Each row has a name. Each question is about the rows just above it. Places in a row count from 1.

[ 0.74 -0.30 -3.31 -0.23  2.97]  j973
[-8.37 -3.90  3.69 -0.23  2.23]  j89
[ 3.30 -8.37 -3.89  3.69 -3.60]  j629
[ 3.30  0.05 -3.89  3.69 -3.60]  j276
Changed j973: [ 0.75 -0.30 -3.31 -0.23  2.97]. Place and old value:  1, [0.74]
The next entry after [-8.37 -3.89  3.69]:  [-3.60]
Among the named rows, does one hold [ 0.74 -0.30] next to each other, in this order?  yes
Among the named rows, does one hold [-0.24  2.23] next to each other, in this order?  no
Is [-3.89  3.69 -3.60] printed in one of the named rows, side by side and in this order?  yes

[ 2.46 -0.52 -1.49 -0.39  0.83  0.48  8.59  0.53] : j460
[ 0.86 -2.28  0.53  2.46 -0.13 -1.50 -0.39 -0.20] : j696
[ 0.86 -2.28  0.53  2.46 -0.52 -1.50 -0.39 -0.20] : j686
[ 3.35  3.18 -2.23 -2.33  0.83  0.48  8.59  0.53] : j799
Is [-2.24 -2.33  0.83  0.48  8.59] printed in one of the named rows, side by side and in this order?  no
Is [-0.20 -0.39 -1.50 -0.52] printed in one of the named rows, side by side and in this order?  no
Changed j460: [ 2.46 -0.52 -1.49 -0.40  0.83  0.48  8.59  0.53]. Place and old value:  4, [-0.39]
Is [-2.23 -2.32  0.83  0.48  8.59] printed in one of the named rows, side by side and in this order?  no
Among the named rows, does one hold [-0.52 -1.50 -0.39] next to each other, in this order?  yes
What is the next entry after [ 2.46 -0.52 -1.50 -0.39]?  [-0.20]
Among the named rows, does one hold [3.18 3.35] next to each other, in this order?  no

[ 5.79  4.71  4.43 -0.06  4.07] : j91
[ 0.18  0.20  0.46 -0.13  0.83] : j707
[-2.71 -1.95 -2.00  2.24 -2.93] : j410
[ 0.71  2.19  4.85 -1.69  3.99] : j119
[-0.74 -0.74 -0.51 -0.42 -0.54] : j459
[ 0.00  1.26  2.82 -1.05  1.27] : j670
[-2.51 -2.57 -2.44  1.90 -2.10] : j804
[-0.39  6.93  7.18 -0.26 -1.51] : j996
[-1.93 -5.52 -3.57  2.71 -5.03] : j712
[-0.73 -1.23 -1.68  0.43  5.18] : j617
[-0.69  2.31  0.92  0.49  2.90] : j790
Does one of the named rows hold [-1.51 -0.26  7.18] side by side, in this order?  no
Where does [-0.69  2.31  0.92  0.48  2.90] differ from j790, and what was there?  4, [0.49]

[ 0.26  0.35 -0.53  0.65] -> j84
[ 0.12  0.16  0.36 -0.16] -> j430
[ 1.77  2.21 -1.65  3.39] -> j838
[-2.89  0.16  0.36  2.89] -> j48
[ 0.05  0.29  0.43 -0.30] -> j528
[0.35 0.26 0.42 0.07] -> j152
[-0.17  3.77  0.95  1.71] -> j478
[ 0.35  0.26  0.42 -0.29] -> j854
[ 0.35  0.26  0.42 -0.38] -> j489
One entry of j152 was changed: [0.35 0.26 0.42 0.06]. Where, and from what?  4, [0.07]
Where does [0.35 0.25 0.42 0.07] differ from j152, and what was there?  2, [0.26]
Changed j528: [ 0.05  0.29  0.44 -0.30]. Place and old value:  3, [0.43]
Whose row is [0.35 0.26 0.42 0.07]?  j152
[ 0.12  0.16  0.36 -0.16] is in which row?  j430

[-1.37 -2.24  1.63 -0.58  1.18  6.11] : j956
[-1.68 -5.49  0.92  0.94  0.61  2.26] : j693
[-1.37 -2.24  1.63 -0.58  1.18 -0.59] : j205
Where does [-1.68 -5.49  0.92  0.94  0.61  2.25] differ from j693, and what was there?  6, [2.26]
Is [0.92 0.94] printed in one of the named rows, side by side and in this order?  yes
One entry of j205 was changed: [-1.37 -2.24  1.63 -0.58  1.18 -0.60]. Where, and from what?  6, [-0.59]
Among the named rows, does one hold [-0.58  1.18] next to each other, in this order?  yes

[-0.02  2.71  0.08 -0.03  1.27  0.72  0.00] : j987
[ 1.22 -0.29  5.99  0.25  0.00  0.22  0.78] : j453
[ 0.08  5.99  0.25 -0.29 -0.07  0.68  0.00] : j841
[0.00 0.00 0.73 0.43 6.76 0.07 0.79] : j759
What is the next entry after [ 5.99  0.25 -0.29]?  [-0.07]
Where does [ 0.08  5.98  0.25 -0.29 -0.07  0.68  0.00] differ from j841, and what was there?  2, [5.99]
Among the named rows, does one hold [0.73 0.43 6.76 0.07 0.79] next to each other, in this order?  yes
One entry of j759 was changed: [0.00 0.00 0.73 0.43 6.76 0.08 0.79]. Where, and from what?  6, [0.07]
Where does [ 0.08  5.99  0.25 -0.29 -0.08  0.68  0.00] differ from j841, and what was there?  5, [-0.07]

[ 0.79  0.95  0.94 -2.82  2.18 -5.67 -2.98  0.36 -4.43  2.36  1.46 -3.93
 -2.64 -7.29  3.99 -3.46 -0.42 -6.84] -> j322
[-4.24  1.50 -4.87 -1.90 -3.17 -0.15 -0.77 -4.42  0.13 -3.11 -3.73 -0.83
  4.29  1.20 -2.75  0.78 -1.86  0.26] -> j504
[-0.76  2.75 -1.45  3.39 -2.28  6.46  2.03 -2.49  2.18 -4.24 -3.07  4.51
  3.31  6.94 -1.01  2.18 -2.86  5.29] -> j501
[-3.38  2.65 -2.24  1.29 -0.56 -0.63 -0.77 -4.42  0.13 -3.11 -3.73 -0.83
  4.29  1.20 -2.75  0.78 -1.86  0.26] -> j353
[-0.40 -1.01 -3.38  2.65 -2.26  1.29 -0.56 -0.63 -0.84 -4.85 -5.01  2.31
  2.82  3.11 -5.80 -0.29 -5.00  1.57] -> j289
One entry of j501 was changed: [-0.76  2.75 -1.44  3.39 -2.28  6.46  2.03 -2.49  2.18 -4.24 -3.07  4.51
  3.31  6.94 -1.01  2.18 -2.86  5.29]. Where, and from what?  3, [-1.45]
Where does [-0.76  2.75 -1.45  3.39 -2.28  6.46  2.03 -2.49  2.18 -4.25 -3.07  4.51
  3.31  6.94 -1.01  2.18 -2.86  5.29] differ from j501, and what was there?  10, [-4.24]
Does one of the named rows hold [ 2.18 -5.67 -2.98] side by side, in this order?  yes
Among the named rows, does one hold [ 6.94  3.31  4.51 -3.07 -4.24] next to each other, in this order?  no
Does one of the named rows hold [0.94 0.95] side by side, in this order?  no
Give the next entry after [-3.38  2.65 -2.26  1.29 -0.56 -0.63].  [-0.84]

[-1.24  1.25  3.00  2.06  0.41 -4.58] = j18
[-2.73 -4.83  0.39  4.86  4.52  4.45] = j922
[ 1.09 -0.47 -5.06 -3.96 -1.70  3.35] = j230
[ 0.35  2.59  4.68 -0.02 -0.13 -5.12] = j929
[ 0.35  4.68 -0.02  2.59  4.29  4.34] = j565
[ 0.40 -2.55 -3.92 -0.40  0.60  5.85] = j855
Changed j18: [-1.24  1.25  3.00  2.06  0.41 -4.57]. Place and old value:  6, [-4.58]
Changed j855: [ 0.40 -2.55 -3.93 -0.40  0.60  5.85]. Place and old value:  3, [-3.92]
One entry of j922 was changed: [-2.73 -4.83  0.39  4.86  4.52  4.46]. Where, and from what?  6, [4.45]
Among the named rows, does one hold [ 2.59  4.68 -0.02 -0.13] next to each other, in this order?  yes
Does one of the named rows hold [-0.40  0.60] side by side, in this order?  yes
What is the next entry after [ 0.35  2.59  4.68 -0.02]?  [-0.13]
One entry of j565 was changed: [ 0.35  4.68 -0.02  2.59  4.28  4.34]. Where, and from what?  5, [4.29]

